Below are the code and all the weights of a small trained network. Each question names an input and a class and asks about switching units off, where a switched-off unit gives its printed mean instead of its output.

import numpy as np


def w(rows, s, z=0):
    codes = np.array(rows[::2]) - 128.0
    scale = np.full(codes.shape[1], s)
    scale[-1] = z or s
    return codes * scale


def norm(h):
    return h / np.sqrt((h * h).mean(-1, keepdims=True) + 1e-5)


def f(y):
    return np.maximum(y, 0)


def log_softmax(a):
    a = a - a.max(-1, keepdims=True)
    return a - np.log(np.exp(a).sum(-1, keepdims=True))


def net(x, mask):
    res = np.array(x, float).reshape(1, 7) / 4 @ E
    u = 0
    for l in range(4):
        y = f(norm(res) @ A[l][:, :-1].T + A[l][:, -1])
        res = res + np.where(mask[u : u + 4], y, B[l][:, -1]) @ B[l][:, :-1]
        u += 4
    return log_softmax(norm(res)[-1] @ U[:, :-1].T + U[:, -1])


A, B = {}, {}
E = w([
[123,175,125,114],'x0',
[52,106,31,112],'x1',
[166,103,86,96],'x2',
[131,170,147,148],'x3',
[123,99,107,127],'x4',
[138,135,120,79],'x5',
[132,103,76,2],'x6',
],0.0054)
A[0] = w([
[122,186,178,164,100],'0.n0',
[133,129,129,198,112],'0.n1',
[149,33,41,2,6],'0.n2',
[107,180,184,252,180],'0.n3',
],0.0046,0.0022)
B[0] = w([
[154,68,127,94,180],'0.n0',
[67,67,127,104,168],'0.n1',
[1,33,47,72,243],'0.n2',
[82,35,88,76,253],'0.n3',
],0.0044,0.0035)
A[1] = w([
[203,111,184,62,135],'1.n0',
[186,124,85,42,135],'1.n1',
[80,195,188,253,251],'1.n2',
[122,71,89,67,132],'1.n3',
],0.0057,0.0029)
B[1] = w([
[207,74,216,63,202],'1.n0',
[58,5,62,15,212],'1.n1',
[165,56,4,38,243],'1.n2',
[80,83,100,87,253],'1.n3',
],0.0046,0.0035)
A[2] = w([
[204,114,19,132,89],'2.n0',
[110,69,109,239,85],'2.n1',
[2,154,51,194,132],'2.n2',
[36,79,54,32,251],'2.n3',
],0.0043,0.0026)
B[2] = w([
[2,159,151,137,142],'2.n0',
[211,83,50,170,145],'2.n1',
[244,105,226,102,169],'2.n2',
[102,232,211,203,254],'2.n3',
],0.0048,0.0084)
A[3] = w([
[179,47,82,181,171],'3.n0',
[95,135,24,190,233],'3.n1',
[131,32,118,254,74],'3.n2',
[62,181,156,107,249],'3.n3',
],0.0076,0.0019)
B[3] = w([
[103,196,70,163,221],'3.n0',
[178,172,143,82,222],'3.n1',
[243,255,34,168,255],'3.n2',
[87,110,170,210,245],'3.n3',
],0.0078,0.0043)
U = w([
[139,18,29,200,3],'0',
[233,247,2,216,249],'1',
[12,46,34,10,225],'2',
[218,75,215,50,189],'3',
[40,211,192,227,185],'4',
[122,20,200,202,25],'5',
],0.0078,0.0058)

Each question gives the input, the list of numbers given to net, and the class t.
The units are the neurons (one row each of A and B). Each row of codes is followed by its name. A weight is (code - 128) times the scale printed after its matrix; where a second scale follows, it is the last column's (A, B and U).
mask holds one flag per neuron, layer by layer. A switched-off neuron (its flag False) gives its mean, the last column of its row in B, instead of its output. The means were averaged over made-up inputs and are rounded, as every weight is.
A unit's drop is (log p(t) with every unit on - log p(t) with that unit switched off) / (log p(t) with every unit on - log p(t) with every unit switched off).
The circuit of an input: a set's keep is (log p(t) with only the set's units on - log p(t) with every unit switched off) / (log p(t) with every unit on - log p(t) with every unit switched off). Starting from the 12 units with the biggest drops (on a tie, the unit counted first), units are removed one at a time, each time the one whose removal leaves the highest keep (on an exact tie, the one counted first), for as long as the keep stays at least 0.8.
units of the circuit, in order: the units of the circuit, biggest drop first
unit that matters most: the unit with the biggest drop
top k neurons: the k neurons with the biggest drops, biggest first
top k neurons in layer l: the k neurons of layer l with the biggest drops, biggest first
drop when u is switched off: that unit's drop, to one decimal
input [1,-2,-1,2,4,2,-1], class 3: units of the circuit, in order => 0.n2, 3.n2
input [2,-7,-5,4,-7,-3,-5], class 1: units of the circuit, in order => 1.n2, 2.n3
input [-2,8,-8,-5,-3,1,-2], class 1: top neuron in layer 1 => 1.n1
input [0,-7,-5,8,-8,1,-4], class 3: units of the circuit, in order => 3.n2, 1.n2, 2.n3
input [8,-6,-2,7,-7,5,3], class 3: units of the circuit, in order => 3.n2, 2.n3, 1.n0
input [3,3,2,7,8,3,1], class 4: units of the circuit, in order => 2.n3, 1.n2, 3.n3
input [5,-4,2,6,-1,-1,2], class 3: units of the circuit, in order => 3.n2, 1.n0
input [1,5,-1,7,-8,4,5], class 4: units of the circuit, in order => 2.n3, 3.n3, 1.n2
input [8,5,5,6,-8,1,3], class 4: units of the circuit, in order => 2.n3, 3.n3, 1.n2, 3.n2
input [2,-2,-8,-6,-6,-7,4], class 5: units of the circuit, in order => 3.n2, 3.n0
input [1,4,3,-8,0,2,-3], class 4: top 2 neurons => 2.n3, 1.n2
input [7,0,-1,4,-8,6,-2], class 4: top 4 neurons => 3.n2, 3.n3, 2.n2, 3.n1
input [-3,-5,0,0,1,-8,6], class 2: top 3 neurons => 3.n2, 1.n1, 2.n2
input [3,-1,4,7,-4,6,2], class 3: unit that matters most => 1.n0
input [5,2,2,5,6,-3,3], class 4: top 3 neurons => 2.n3, 1.n2, 3.n3
input [6,-8,2,6,-7,7,-4], class 3: units of the circuit, in order => 3.n2, 2.n3, 1.n2
input [7,-1,4,8,-6,5,2], class 3: units of the circuit, in order => 3.n2, 3.n0
input [1,7,-3,-4,3,6,-4], class 4: top 2 neurons => 2.n3, 3.n3
input [-7,-4,8,5,-6,7,7], class 2: drop when 1.n1 is switched off => 0.2
input [-4,-2,-5,2,0,-4,-5], class 1: drop when 0.n1 is switched off => 0.0
input [-6,-6,3,-2,6,1,6], class 2: unit that matters most => 0.n2
input [-3,-5,-5,3,-3,-1,1], class 3: drop when 3.n3 is switched off => 0.1
